Here is a tiny trained network, its code and every weight. The questions are about switching its units off for an input and a class, where a switched-off unit gives its printed mean instead of its output.

import numpy as np


def w(rows, s, z=0):
    codes = np.array(rows[::2]) - 128.0
    scale = np.full(codes.shape[1], s)
    scale[-1] = z or s
    return codes * scale


def f(y):
    return y / 2 * (1 + np.tanh(0.7978845608 * (y + 0.044715 * y**3)))


def log_softmax(a):
    a = a - a.max(-1, keepdims=True)
    return a - np.log(np.exp(a).sum(-1, keepdims=True))


def net(x, mask):
    res = np.array(x, float).reshape(1, 6) / 4 @ E
    y = f(res @ A[0][:, :-1].T + A[0][:, -1])
    res = res + np.where(mask, y, B[0][:, -1]) @ B[0][:, :-1]
    return log_softmax(res[-1] @ U[:, :-1].T + U[:, -1])


A, B = {}, {}
E = w([
[178,144,94,244,115],'x0',
[54,87,138,84,192],'x1',
[184,80,254,134,196],'x2',
[193,74,68,67,137],'x3',
[139,124,163,59,61],'x4',
[96,27,158,148,154],'x5',
],0.0074)
A[0] = w([
[22,199,35,163,131,138],'neuron 0',
[82,211,44,180,183,102],'neuron 1',
[219,187,172,105,250,117],'neuron 2',
[220,189,255,144,77,140],'neuron 3',
[96,72,138,48,233,109],'neuron 4',
[27,29,28,78,131,251],'neuron 5',
[52,46,126,139,209,185],'neuron 6',
[125,95,251,81,221,202],'neuron 7',
[168,104,201,91,210,104],'neuron 8',
[95,154,36,184,139,27],'neuron 9',
[246,251,120,118,143,215],'neuron 10',
],0.0072,0.0031)
B[0] = w([
[42,219,226,177,202,185],'neuron 0',
[21,142,196,247,186,163],'neuron 1',
[200,123,52,199,97,182],'neuron 2',
[115,68,120,185,51,201],'neuron 3',
[158,143,163,49,194,205],'neuron 4',
[105,110,225,71,201,216],'neuron 5',
[201,205,143,97,235,193],'neuron 6',
[229,129,125,71,77,254],'neuron 7',
[181,148,131,162,158,197],'neuron 8',
[95,254,168,124,162,146],'neuron 9',
[64,171,63,186,68,196],'neuron 10',
],0.0066,0.0081)
U = w([
[182,143,29,192,142,216],'0',
[77,222,199,194,139,2],'1',
[122,114,186,54,148,98],'2',
[146,101,234,175,1,29],'3',
[250,126,169,63,192,209],'4',
[104,182,62,119,89,213],'5',
[145,86,94,153,160,2],'6',
],0.0087,0.0029)

Each question gives the input, the list of numbers given to net, and the class t.
The units are the neurons (one row each of A and B). Each row of codes is followed by its name. A weight is (code - 128) times the scale printed after its matrix; where a second scale follows, it is the last column's (A, B and U).
mask holds one flag per neuron, in row order. A switched-off neuron (its flag False) gives its mean, the last column of its row in B, instead of its output. The means were averaged over made-up inputs and are rounded, as every weight is.
A unit's drop is (log p(t) with every unit on - log p(t) with that unit switched off) / (log p(t) with every unit on - log p(t) with every unit switched off).
The circuit of an input: a set's keep is (log p(t) with only the set's units on - log p(t) with every unit switched off) / (log p(t) with every unit on - log p(t) with every unit switched off). Starting from all 11 units, units are removed one at a time, each time the one whose removal leaves the highest keep (on an exact tie, the one counted first), for as long as the keep stays at least 0.8.
circuit, biggest first: the units of the circuit, biggest drop first
most important unit: the unit with the biggest drop
k most important neurons: the k neurons with the biggest drops, biggest first
drop when u is switched off: that unit's drop, to one decimal
input [8,-1,3,7,7,2], class 3: most important unit -> neuron 6
input [-2,0,-5,8,-2,-4], class 2: circuit, biggest first -> (neuron 5; neuron 2)
input [-5,-7,0,1,-5,-3], class 5: circuit, biggest first -> (neuron 10; neuron 8; neuron 5)
input [1,-3,-1,4,5,-3], class 5: circuit, biggest first -> (neuron 10; neuron 8; neuron 5)
input [2,-6,5,8,-7,4], class 0: 2 most important neurons -> (neuron 5; neuron 2)
input [2,-8,5,3,-2,8], class 0: circuit, biggest first -> (neuron 5; neuron 4)
input [1,-5,5,5,8,-1], class 3: circuit, biggest first -> (neuron 3; neuron 6)
input [1,2,1,-3,3,-2], class 3: circuit, biggest first -> (neuron 6; neuron 4)
input [-6,-7,-3,3,-6,5], class 2: circuit, biggest first -> (neuron 2; neuron 5; neuron 8)
input [-7,6,-3,0,-1,4], class 4: circuit, biggest first -> (neuron 6; neuron 4)
input [7,4,4,-2,-1,-8], class 0: circuit, biggest first -> (neuron 2; neuron 5)
input [4,-5,8,1,-4,4], class 0: 3 most important neurons -> (neuron 2; neuron 5; neuron 4)
input [-8,8,-6,-3,-1,-6], class 1: 3 most important neurons -> (neuron 0; neuron 1; neuron 7)
input [-5,3,-8,-1,4,1], class 2: circuit, biggest first -> (neuron 5)
input [2,2,5,2,8,-6], class 3: 2 most important neurons -> (neuron 3; neuron 6)
input [0,5,2,4,3,-7], class 0: 2 most important neurons -> (neuron 5; neuron 10)
input [-1,2,-7,8,-3,-3], class 2: 2 most important neurons -> (neuron 5; neuron 2)
input [-3,-4,-8,-1,-7,0], class 1: drop when neuron 5 is switched off -> 0.0
input [-6,8,-3,2,-4,4], class 4: drop when neuron 6 is switched off -> 0.4
input [-8,-8,6,-3,5,-3], class 3: circuit, biggest first -> (neuron 3)
input [1,-2,-2,-1,-4,1], class 1: drop when neuron 7 is switched off -> 0.2
input [-6,-7,1,-3,-2,-3], class 5: drop when neuron 3 is switched off -> -0.1
